Below is a small trained network, with its code and all its weights. Each question gives an input and a class and asks what happens when units are switched off, that is, made to give their printed mean instead of their output.

import numpy as np


def w(rows, s, z=0):
    codes = np.array(rows[::2]) - 128.0
    scale = np.full(codes.shape[1], s)
    scale[-1] = z or s
    return codes * scale


def norm(h):
    return h / np.sqrt((h * h).mean(-1, keepdims=True) + 1e-5)


def f(y):
    return y / 2 * (1 + np.tanh(0.7978845608 * (y + 0.044715 * y**3)))


def log_softmax(a):
    a = a - a.max(-1, keepdims=True)
    return a - np.log(np.exp(a).sum(-1, keepdims=True))


def net(x, mask):
    res = np.array(x, float).reshape(1, 8) / 4 @ E
    u = 0
    for l in range(3):
        y = f(norm(res) @ A[l][:, :-1].T + A[l][:, -1])
        res = res + np.where(mask[u : u + 11], y, B[l][:, -1]) @ B[l][:, :-1]
        u += 11
    return log_softmax(norm(res)[-1] @ U[:, :-1].T + U[:, -1])


A, B = {}, {}
E = w([
[140,132,145,111,118],'x0',
[66,145,254,128,182],'x1',
[193,161,152,205,153],'x2',
[111,85,173,204,23],'x3',
[123,121,119,145,138],'x4',
[123,126,120,135,130],'x5',
[146,134,161,100,115],'x6',
[112,120,99,155,142],'x7',
],0.005)
A[0] = w([
[198,153,118,110,132,150],'0.n0',
[105,65,162,197,70,181],'0.n1',
[157,85,116,99,95,147],'0.n2',
[165,191,70,99,253,136],'0.n3',
[146,97,162,108,107,118],'0.n4',
[70,128,81,174,157,253],'0.n5',
[167,116,163,156,135,116],'0.n6',
[2,172,190,183,170,166],'0.n7',
[158,64,105,101,114,31],'0.n8',
[104,165,236,132,125,67],'0.n9',
[106,160,125,193,99,75],'0.n10',
],0.0082,0.0013)
B[0] = w([
[128,122,135,254,112,155],'0.n0',
[91,218,150,73,131,207],'0.n1',
[104,104,107,129,183,148],'0.n2',
[108,203,175,119,36,255],'0.n3',
[110,125,64,181,136,135],'0.n4',
[143,127,182,96,153,167],'0.n5',
[133,72,80,167,71,142],'0.n6',
[176,76,162,53,210,238],'0.n7',
[160,36,203,99,128,136],'0.n8',
[189,40,184,184,152,197],'0.n9',
[111,193,179,130,38,145],'0.n10',
],0.0049,0.0053)
A[1] = w([
[65,69,191,176,74,250],'1.n0',
[148,140,50,149,90,164],'1.n1',
[180,98,200,156,65,156],'1.n2',
[132,71,76,146,60,95],'1.n3',
[177,91,45,164,126,135],'1.n4',
[98,75,120,34,164,202],'1.n5',
[85,3,176,15,186,201],'1.n6',
[128,45,122,184,130,174],'1.n7',
[130,165,114,124,86,254],'1.n8',
[180,118,71,149,92,217],'1.n9',
[142,101,116,125,173,174],'1.n10',
],0.0069,0.0009)
B[1] = w([
[132,185,107,3,160,175],'1.n0',
[157,123,163,67,227,160],'1.n1',
[46,162,80,173,115,184],'1.n2',
[183,141,174,125,167,153],'1.n3',
[127,60,182,81,141,148],'1.n4',
[126,158,24,209,112,191],'1.n5',
[143,79,77,130,82,253],'1.n6',
[53,173,60,28,132,133],'1.n7',
[68,145,147,57,176,158],'1.n8',
[138,60,211,73,254,158],'1.n9',
[69,130,119,113,43,131],'1.n10',
],0.0048,0.0055)
A[2] = w([
[101,106,230,148,147,176],'2.n0',
[86,127,176,130,194,69],'2.n1',
[152,165,154,144,188,124],'2.n2',
[131,117,157,99,209,104],'2.n3',
[216,164,194,152,143,167],'2.n4',
[152,182,163,252,191,139],'2.n5',
[83,178,99,53,158,207],'2.n6',
[128,147,179,101,41,251],'2.n7',
[2,68,97,120,61,125],'2.n8',
[67,91,53,76,124,160],'2.n9',
[82,123,141,165,134,132],'2.n10',
],0.0064,0.0021)
B[2] = w([
[194,162,3,96,119,232],'2.n0',
[188,90,111,149,186,162],'2.n1',
[155,142,78,149,46,179],'2.n2',
[70,146,178,81,154,197],'2.n3',
[90,111,118,140,152,233],'2.n4',
[54,54,38,147,21,210],'2.n5',
[133,196,208,153,73,253],'2.n6',
[109,183,155,134,184,238],'2.n7',
[137,162,157,206,128,196],'2.n8',
[146,126,78,229,132,217],'2.n9',
[125,144,92,27,101,124],'2.n10',
],0.0048,0.0032)
U = w([
[74,254,182,138,108,185],'0',
[157,72,166,95,209,194],'1',
[70,157,67,220,72,11],'2',
],0.0082,0.0013)

Each question gives the input, the list of numbers given to net, and the class t.
The units are the neurons (one row each of A and B). Each row of codes is followed by its name. A weight is (code - 128) times the scale printed after its matrix; where a second scale follows, it is the last column's (A, B and U).
mask holds one flag per neuron, layer by layer. A switched-off neuron (its flag False) gives its mean, the last column of its row in B, instead of its output. The means were averaged over made-up inputs and are rounded, as every weight is.
A unit's drop is (log p(t) with every unit on - log p(t) with that unit switched off) / (log p(t) with every unit on - log p(t) with every unit switched off).
The circuit of an input: a set's keep is (log p(t) with only the set's units on - log p(t) with every unit switched off) / (log p(t) with every unit on - log p(t) with every unit switched off). Starting from the 12 units with the biggest drops (on a tie, the unit counted first), units are removed one at a time, each time the one whose removal leaves the highest keep (on an exact tie, the one counted first), for as long as the keep stays at least 0.8.
units of the circuit, in order: the units of the circuit, biggest drop first
k most important neurons: the k neurons with the biggest drops, biggest first
top k neurons in layer l: the k neurons of layer l with the biggest drops, biggest first
drop of u: that unit's drop, to one decimal
input [4,-3,-6,-4,-5,-5,-7,-5], class 2: top 3 neurons in layer 0 -> (0.n1; 0.n8; 0.n10)
input [-2,-1,-8,-6,8,-6,1,-1], class 2: units of the circuit, in order -> (1.n5; 2.n9)
input [-7,-6,4,6,-5,-3,-5,7], class 0: units of the circuit, in order -> (0.n1; 0.n10; 0.n9; 1.n6)
input [-4,-2,-4,-6,0,-6,-6,7], class 0: units of the circuit, in order -> (0.n3; 2.n6)
input [1,1,2,1,-1,-7,2,-1], class 2: top 3 neurons in layer 2 -> (2.n0; 2.n8; 2.n7)
input [3,8,-2,6,-4,-8,-8,-3], class 1: 2 most important neurons -> (0.n7; 0.n9)
input [-5,-7,-2,7,-7,-1,-5,-8], class 0: 2 most important neurons -> (0.n1; 0.n7)
input [2,6,5,1,1,8,4,0], class 1: 2 most important neurons -> (0.n7; 0.n9)
input [1,3,5,4,-3,6,7,1], class 2: top 4 neurons in layer 2 -> (2.n5; 2.n0; 2.n6; 2.n3)
input [-3,2,8,-4,-1,-4,-6,-4], class 2: 2 most important neurons -> (2.n5; 0.n1)
input [6,-7,-2,4,-6,-4,-1,-6], class 1: most important neuron -> (0.n3)
input [-7,-5,-4,5,-8,7,1,-6], class 0: 4 most important neurons -> (0.n7; 0.n1; 0.n9; 2.n6)
input [-1,8,3,6,7,3,3,7], class 1: 3 most important neurons -> (0.n7; 0.n3; 0.n9)
input [3,-2,-8,-6,1,7,-1,-6], class 2: 2 most important neurons -> (1.n5; 0.n1)
input [-7,-3,-3,-5,8,1,-6,-8], class 0: most important neuron -> (0.n3)
input [-7,-6,-5,-1,3,5,-5,-2], class 1: top 2 neurons in layer 0 -> (0.n7; 0.n1)
input [-6,3,-4,-3,-8,3,-4,-1], class 2: top 2 neurons in layer 1 -> (1.n6; 1.n5)
input [7,2,8,-7,-4,1,6,-5], class 2: top 3 neurons in layer 0 -> (0.n0; 0.n1; 0.n7)
input [0,-6,-6,3,3,8,-3,7], class 1: top 2 neurons in layer 0 -> (0.n3; 0.n7)
input [1,-6,-6,2,6,0,2,0], class 1: top neuron in layer 2 -> (2.n5)
input [5,1,-8,-4,7,3,-4,-3], class 2: drop of 1.n6 -> 0.1
input [8,7,-4,2,-5,8,0,7], class 1: drop of 0.n7 -> 1.2
input [4,-1,-4,2,0,-5,-1,-7], class 2: drop of 0.n3 -> 1.0
